Here is a tiny trained network, its code and every weight. The questions are about switching its units off for an input and a class, where a switched-off unit gives its printed mean instead of its output.

import numpy as np


def w(rows, s, z=0):
    codes = np.array(rows[::2]) - 128.0
    scale = np.full(codes.shape[1], s)
    scale[-1] = z or s
    return codes * scale


def norm(h):
    return h / np.sqrt((h * h).mean(-1, keepdims=True) + 1e-5)


def f(y):
    return y / 2 * (1 + np.tanh(0.7978845608 * (y + 0.044715 * y**3)))


def log_softmax(a):
    a = a - a.max(-1, keepdims=True)
    return a - np.log(np.exp(a).sum(-1, keepdims=True))


def net(x, mask):
    res = np.array(x, float).reshape(1, 3) / 4 @ E
    u = 0
    for l in range(4):
        y = f(norm(res) @ A[l][:, :-1].T + A[l][:, -1])
        res = res + np.where(mask[u : u + 4], y, B[l][:, -1]) @ B[l][:, :-1]
        u += 4
    return log_softmax(norm(res)[-1] @ U[:, :-1].T + U[:, -1])


A, B = {}, {}
E = w([
[189,146,147,115,40,74,127,221,148,91,168,91],'x0',
[68,89,147,119,159,141,64,222,106,164,155,126],'x1',
[166,140,157,250,97,221,213,48,92,132,124,89],'x2',
],0.0011)
A[0] = w([
[145,79,118,238,158,218,203,122,17,189,137,89,80],'L0N0',
[73,105,84,26,194,95,76,215,157,144,139,164,193],'L0N1',
[139,148,132,175,127,60,46,212,148,65,149,130,140],'L0N2',
[164,171,26,154,142,129,200,7,202,110,41,174,3],'L0N3',
],0.0014,0.00063)
B[0] = w([
[208,217,122,114,228,98,98,89,137,114,114,130,182],'L0N0',
[48,144,129,162,171,194,182,146,59,82,107,218,248],'L0N1',
[207,121,78,214,99,101,250,14,95,89,157,64,173],'L0N2',
[76,48,27,172,80,54,61,149,221,206,108,130,166],'L0N3',
],0.0021,0.0014)
A[1] = w([
[110,69,160,144,176,118,38,126,103,150,150,142,255],'L1N0',
[188,141,117,165,160,111,34,84,140,158,73,115,120],'L1N1',
[211,146,159,125,3,127,163,141,167,180,187,15,100],'L1N2',
[238,139,181,85,33,131,127,154,115,152,158,15,166],'L1N3',
],0.0019,0.00061)
B[1] = w([
[114,181,109,89,72,195,175,72,172,111,162,139,184],'L1N0',
[116,95,180,161,120,122,235,171,147,99,139,79,161],'L1N1',
[12,233,162,100,131,157,86,109,153,113,215,153,249],'L1N2',
[4,110,149,152,99,137,218,60,134,121,158,177,233],'L1N3',
],0.0026,0.0011)
A[2] = w([
[71,66,146,104,92,74,77,213,199,158,192,101,169],'L2N0',
[142,101,130,186,79,138,111,250,55,98,201,105,87],'L2N1',
[141,76,126,73,72,41,115,199,79,65,154,182,40],'L2N2',
[147,115,155,209,167,166,170,118,143,186,133,87,2],'L2N3',
],0.0022,0.00025)
B[2] = w([
[154,108,172,224,129,209,255,7,127,163,52,125,178],'L2N0',
[175,63,151,192,111,82,212,86,179,144,58,194,176],'L2N1',
[207,149,184,133,126,121,90,106,122,53,105,35,254],'L2N2',
[195,117,135,21,92,142,145,150,110,151,93,64,182],'L2N3',
],0.0028,0.001)
A[3] = w([
[161,148,141,129,161,154,120,86,134,212,152,5,68],'L3N0',
[231,132,168,133,50,139,165,82,177,124,97,11,66],'L3N1',
[120,60,36,176,64,6,80,51,216,182,104,116,69],'L3N2',
[151,115,112,170,113,99,141,118,163,138,143,122,7],'L3N3',
],0.0023,0.0019)
B[3] = w([
[237,163,196,69,196,135,224,67,10,12,38,86,158],'L3N0',
[47,108,67,58,201,190,57,189,60,220,111,183,254],'L3N1',
[144,31,141,250,184,38,129,89,250,144,69,112,154],'L3N2',
[104,89,189,114,203,183,143,193,59,8,36,193,60],'L3N3',
],0.0024,0.0012)
U = w([
[187,159,121,69,114,55,39,165,97,39,110,99,131],'0',
[174,34,214,207,89,119,192,167,82,84,62,174,125],'1',
[191,101,105,149,86,151,140,189,119,207,180,148,89],'2',
[33,217,176,163,25,121,207,72,165,135,255,109,158],'3',
[12,122,58,64,183,191,37,177,101,176,198,205,138],'4',
[157,93,122,147,88,127,100,184,151,200,182,27,2],'5',
[210,169,126,40,194,213,181,78,29,207,87,26,144],'6',
[133,35,69,193,169,54,111,61,236,199,63,90,138],'7',
],0.0072,0.0082)

Each question gives the input, the list of numbers given to net, and the class t.
The units are the neurons (one row each of A and B). Each row of codes is followed by its name. A weight is (code - 128) times the scale printed after its matrix; where a second scale follows, it is the last column's (A, B and U).
mask holds one flag per neuron, layer by layer. A switched-off neuron (its flag False) gives its mean, the last column of its row in B, instead of its output. The means were averaged over made-up inputs and are rounded, as every weight is.
A unit's drop is (log p(t) with every unit on - log p(t) with that unit switched off) / (log p(t) with every unit on - log p(t) with every unit switched off).
The circuit of an input: a set's keep is (log p(t) with only the set's units on - log p(t) with every unit switched off) / (log p(t) with every unit on - log p(t) with every unit switched off). Starting from the 12 units with the biggest drops (on a tie, the unit counted first), units are removed one at a time, each time the one whose removal leaves the highest keep (on an exact tie, the one counted first), for as long as the keep stays at least 0.8.
units of the circuit, in order: the units of the circuit, biggest drop first
k most important neurons: the k neurons with the biggest drops, biggest first
k most important neurons of layer l: the k neurons of layer l with the biggest drops, biggest first
input [1,1,-6], class 0: 2 most important neurons -> (L0N1 L2N2)
input [6,8,1], class 3: most important neuron of layer 2 -> (L2N3)
input [8,5,-3], class 1: 4 most important neurons -> (L2N1 L0N1 L2N0 L2N2)
input [-8,7,3], class 6: 2 most important neurons of layer 1 -> (L1N2 L1N3)
input [8,-5,-6], class 3: units of the circuit, in order -> (L1N3 L2N0)
input [2,6,-2], class 1: units of the circuit, in order -> (L2N1 L1N2)
input [-5,-2,-2], class 7: 4 most important neurons -> (L0N3 L1N2 L3N2 L3N1)
input [6,2,-3], class 3: 2 most important neurons -> (L0N2 L1N3)
input [6,8,2], class 3: units of the circuit, in order -> (L1N3 L0N2)
input [0,1,-7], class 0: 4 most important neurons -> (L2N2 L0N1 L1N2 L3N1)
input [-1,-7,7], class 6: units of the circuit, in order -> (L2N3 L3N1)
input [-3,-8,3], class 7: 2 most important neurons -> (L0N3 L3N2)
input [8,5,-5], class 1: 2 most important neurons -> (L2N1 L2N0)
input [3,6,-7], class 1: 2 most important neurons of layer 2 -> (L2N0 L2N1)
input [1,-7,-6], class 7: 4 most important neurons -> (L0N3 L3N2 L2N3 L0N0)
input [1,7,7], class 6: units of the circuit, in order -> (L0N0 L2N3)
input [2,8,3], class 1: units of the circuit, in order -> (L2N1)
input [8,-6,-7], class 3: units of the circuit, in order -> (L1N3 L2N0)
input [-1,-4,-5], class 0: 3 most important neurons -> (L0N1 L2N2 L2N1)
input [1,7,6], class 6: 3 most important neurons -> (L0N0 L2N3 L3N0)
